In the rows, 128 means zero.
[113 153 146 146 150 166 170 131  46 132  38  92 121 232 149 112  89 143
 110 100 163 148 168 105 100 147 154 139  82 139 103 135 125 150] | 8
[102 114 120  82 155 161 140 114 134  92  99  90 149 161 144 118 172 104
 189 128 202  98 158 184  79 143 154 116 124 136 113 120  73 117] | 7
[129 102 142 119 130 185 166 136  96 170 111  90 103 183 146 108  86 141
  98 166 151 134 174 150 146 110 105 100 100  72 104 177 135 118] | 0
[114 188 137 144 117 179 164 144  88 141  59 132 137 174 113 118 109 126
 115 141 138 148 144 108 119 157 121 150  91 145  91 112 121 157] | 3
[126 188 129 145 104 180 161 135 111 143  71 141 134 171 117 109 108 137
 104 131 118 147 133 105 126 152 122 146 111 132  99 117 131 156] | 6
[124 114 156 139 136 199 124 152  49 161  78  90 107 174 145 119 105 176
 110 165 201 141 165 160 128 161 132 110  91  83 109 197 111  92] | 5
[107 138 110 125 161 155 127  77 145  87 103  92 159 126 125 112 140  80
 186 104 153 110 128 165 100 157 124 130 115 143 109 125 117 136] | 2
[114 128  93 112 165 152 124  80 147  80 116  84 154 123 139 113 149  86
 195 104 141 108 125 169  91 159 128 124 134 146 113 132 113 124] | 8
[117 145 146 140 146 187 161 125  25 126  31  97 118 236 153 107  91 152
 103 110 150 146 164 103  92 148 146 129  90 146 104 136 125 160] | 0
[107 112 111 112 161 155 121  88 136  80 122  86 152 127 146 116 160 102
 188 112 157 109 126 166  78 160 139 117 129 140 115 136 118 129] | 5
[127  93 139 110 140 185 170 141  78 168 102  83 106 205 160 106  92 147
  94 166 155 134 171 142 123 104 106 100 112  85 110 182 128 113] | 0
[107 128  98 117 149 153 128  71 143  81 112  88 152 103 129 108 144  79
 193 108 139 106 130 169 112 161 132 119 123 136 107 132 128 133] | 4
[110 119 104 106 163 153 123  79 133  81 103  77 143 129 136 126 157  92
 190 106 155 101 123 164  83 158 133 118 133 140 109 132 125 137] | 0
[130 103 135 120 134 174 170 145  98 174 115  92 112 188 156 114  90 138
  98 166 171 138 173 150 136 105 111 107  99  79 105 180 130 110] | 8
[110 107 113  86 144 153 133 111 153  94 104  95 160 153 145 108 181 107
 190 122 186 105 151 192  89 140 162 124 128 132 109 128  80 124] | 4
[108 128 100 128 155 152 136  80 149  92 106  87 155 114 131 121 137  86
 201 108 160  95 135 171 103 152 141 128 115 143 110 131 111 141] | 3
[106 106 132  88 155 161 138 112 146  99  98  94 154 165 142 118 179 108
 192 115 190 102 158 194  79 147 162 129 123 134 110 124  83 119] | 1
[107  94 131  75 145 166 137 108 137  96 103  95 156 155 156 122 171 116
 186 106 207 103 162 188  72 146 162 133 136 120 116 137  91 113] | 2
[119 198 129 152 108 185 167 139 110 141  59 142 133 169 109 109 106 134
 107 127 118 150 132  96 132 157 122 160 106 142  95 113 129 154] | 1
[107 107 126  97 157 147 134 115 151 109  95  91 151 165 135 115 164 100
 196 126 198  94 148 190  78 151 161 138 121 145 115 125  76 125] | 8
[130 109 131 124 123 195 168 129 105 161 122  96 107 168 159 100  80 147
  95 152 139 135 169 134 153 113 106 108 113  73 108 185 145 112] | 0
[118 181 143 140 113 191 159 143  98 139  66 140 135 183 122 113 112 133
 104 130 134 159 138 100 111 156 114 154 109 135  97 114 131 143] | 2
[113 120  99 108 148 157 129  78 144  78 115  86 142 108 135 114 149  91
 188 109 145 101 125 159  92 160 131 114 134 141 111 133 117 140] | 0
[110 111  97 109 153 150 134  84 131  85 101  75 152 124 136 120 155  89
 195 111 155 108 130 168  86 152 139 110 125 138 110 128 118 129] | 4
[108 128  99 112 151 152 138  83 161  82 116  91 149 104 127 119 153  84
 191 101 142 103 136 166 105 152 138 118 128 134 110 119 121 127] | 1
[109 124 108 112 145 162 130  72 140  87 115  97 149 105 138 111 142 100
 182 101 147 101 131 167 106 155 140 123 134 123 120 144 122 135] | 6
[129 113 135 112 136 185 169 139  92 174 116  95 108 189 155 113  99 143
 100 169 149 144 164 143 132 105 108 108 114  78 107 173 139 111] | 7
[106 112 123  99 139 152 139 110 157 109 102 107 152 144 144 108 165 108
 182 125 199  91 147 192  96 147 162 125 126 131 113 127  82 124] | 6
[107 124 104 113 157 154 137  79 142  83 117  84 153 112 142 114 144  87
 193 104 154 105 141 169 104 151 141 122 122 134 108 138 114 131] | 3
[107 124 101 111 149 161 134  83 147  81 115  99 161 101 144 112 146  91
 181 100 154 111 134 162  96 151 130 124 129 130 115 131 125 124] | 2
[135  90 136 117 132 180 168 140  92 180 107  88 106 196 159 112  92 147
  99 164 153 130 164 148 125 106 113 103 109  82 108 180 140 118] | 0
[123 185 135 133 118 189 156 146  75 136  58 134 134 184 119 116 117 140
 107 139 124 156 148 112 115 155 127 151 106 139  93 118 123 151] | 3
[131 113 142 129 136 173 162 139 110 175 112  96 117 198 139 103  95 138
  94 166 153 131 164 158 147 104 110 106 107  72 107 177 135 115] | 6
[109 118 109 110 156 156 117  78 133  86 112  86 151 115 142 128 154  99
 193 107 158 105 123 170  87 165 136 122 126 136 107 140 124 131] | 5
[118 178 140 150 111 189 149 141  96 143  61 137 132 180 121 112 108 143
 100 129 144 149 134 102 115 156 127 161 100 140  98 126 127 156] | 5
[112 126 102 116 157 158 138  80 158  77 117  91 146 110 130 109 156  88
 188 102 137 108 127 161  99 152 138 124 137 136 111 128 115 135] | 1
[113 129 105 113 157 156 129  84 143  78 105  90 156 127 133 115 151  98
 184 102 157 110 130 167  91 156 137 133 137 132 113 134 120 130] | 2
[118 139 139 138 148 183 166 125  19 128  24  93 116 231 157 109  90 149
  95 101 151 145 169 103  90 143 147 127  88 143 104 129 131 157] | 0
[120 183 143 146 109 186 158 141  95 150  65 135 130 170 120 115 108 133
 108 133 138 156 138 106 123 157 123 154  99 136  89 132 127 153] | 3
[117 148 145 142 143 176 164 126  30 129  30 100 126 234 151 112  96 154
 102 106 157 147 170 113  98 144 161 127  89 136 104 125 130 155] | 6
[129 102 137 118 134 187 166 139  91 173 110  97 108 195 159 115  94 145
  97 163 158 130 167 148 132 107  99 102 107  78 106 179 135 117] | 0
[107 104 119  94 147 155 135 116 139 105  93  94 150 162 143 113 176 103
 188 127 202  99 145 188  81 145 153 120 125 138 108 131  73 122] | 4
[109 123 105 104 159 145 124  82 141  86 108  85 143 129 133 118 159  87
 185 114 153 103 120 168  88 155 130 117 133 146 106 131 116 143] | 0
[116 140 147 140 150 195 162 128  34 124  29  95 128 224 155 109  91 141
 100  97 155 154 176 104  92 140 144 131  90 132 102 131 130 136] | 2
[124 183 136 150 111 183 153 141  93 137  62 130 129 173 123 111 109 142
  98 133 139 157 132 100 115 160 126 153 101 139  89 128 132 156] | 5
[128 198 120 154 102 178 168 132 119 139  69 143 131 152 113 112 104 134
 104 115 113 157 136  97 137 159 125 155 104 138  89 106 138 160] | 1
[127 108 133 111 147 186 170 138  84 173 106  86 113 210 156 119  99 141
 109 170 154 136 168 149 120  97 105 102 106  86 112 171 124 113] | 7
[128 122 128 121 136 169 169 139 105 178 110  98 115 183 148 110  93 131
  97 170 159 138 161 152 148 101 103 103  96  82 100 166 133 115] | 7
[115 142 147 137 145 189 161 127  27 135  22  98 121 235 155 110  90 147
  99 105 157 142 173 107  98 145 151 134  83 144  99 126 127 155] | 0
[124 120 134 122 131 181 170 133 108 170 120  96 110 183 150 113  88 137
 104 161 153 141 165 144 149 100 103 102 102  74 105 173 136 112] | 7
[108 126 104 126 155 149 133  76 148  76 119  86 153 112 136 109 141  91
 187 102 148 102 122 160  95 160 133 126 123 138 112 136 126 139] | 5
[125 175 138 148 109 188 164 138  98 145  60 134 134 178 120 106 106 139
 100 143 136 148 134 106 118 149 125 148 107 129  97 124 128 155] | 6
[109 111 124  87 142 164 138 116 152 101 108 102 155 155 148 118 169 108
 185 118 201 100 165 188  85 145 157 129 126 131 112 122  83 112] | 2
[105 124  99 115 153 148 123  78 142  83 108  81 144 113 130 120 146  92
 195 115 154 102 119 156  95 163 135 112 128 151 111 129 116 141] | 0
[129 112 149 130 129 199 129 153  57 171  78  96 106 180 147 123 115 168
 114 158 200 142 172 171 134 153 130 103  94  72 105 192 110  89] | 4
[124 101 141 134 136 174 169 137  98 171 106  84 117 187 149 110  80 146
 103 156 154 131 168 147 133 110 111 113  97  76 111 183 142 116] | 5
[103  94 137  85 148 159 139 110 142 103 100  98 158 156 149 116 166 105
 187 109 213 100 166 194  71 146 159 132 118 128 118 128  83 122] | 2
[127 104 158 130 132 203 127 147  52 170  77  92 102 184 149 114 103 174
 106 162 201 136 169 163 126 150 132 108  92  89 114 200 105 104] | 0
[109 102 123  77 150 169 136 107 119 110  93  90 147 153 160 127 169 114
 182 121 201 107 159 192  82 139 161 118 118 124 109 129  93 111] | 7
[115 185 135 138 107 190 168 132  83 143  51 131 127 164 123 118  97 136
 105 129 144 155 144 101 119 152 125 152  94 132  96 120 130 157] | 7
[125 112 142 132 141 168 175 137 114 176 106  86 112 202 136 120  91 137
 112 153 146 136 169 150 144 107 117 110  99  80 103 161 142 116] | 1
[130 102 166 135 132 199 135 149  52 174  93  90 104 187 146 116 102 172
 115 161 202 145 182 171 134 153 142 111  88  80 111 196 107  98] | 3
[126 113 133 129 143 163 171 146 113 173 114  89 115 194 136 116  92 129
 111 171 154 131 162 146 133 105 103 109  98  83 110 168 126 119] | 8
[129 114 137 129 129 172 177 144 116 168 117  96 118 184 145 111  84 136
  99 154 160 137 179 145 149 110 107 107 100  65 104 162 143 105] | 2
[126 116 154 138 138 190 133 151  59 173  80  98 112 188 144 117 108 171
 109 170 202 134 169 172 134 148 132  99  88  80 113 183 102  98] | 6
[107 119 102 105 154 158 127  76 133  84 103  83 150 119 141 115 145  98
 186 104 148 103 127 162  91 154 135 122 130 145 115 138 120 136] | 0
[126 116 157 133 134 195 138 162  59 175  90 103 102 190 153 116 105 172
 102 165 212 144 178 157 135 149 128 104  93  79 111 188  98  87] | 2
[131 109 156 132 128 195 125 159  61 178  82 100 100 193 146 120 112 176
 105 175 207 141 164 167 133 156 131 102  94  89 103 182 108  96] | 0
[125 110 159 129 137 201 137 158  56 161  85  92 100 183 143 119 115 173
 106 158 199 145 178 155 136 152 140 101  97  74 107 188 108  84] | 1
[109 116  94 112 145 166 135  80 138  77 109  82 152 106 145 114 147  99
 191 107 153 107 135 162 102 147 141 117 132 125 113 146 120 127] | 4
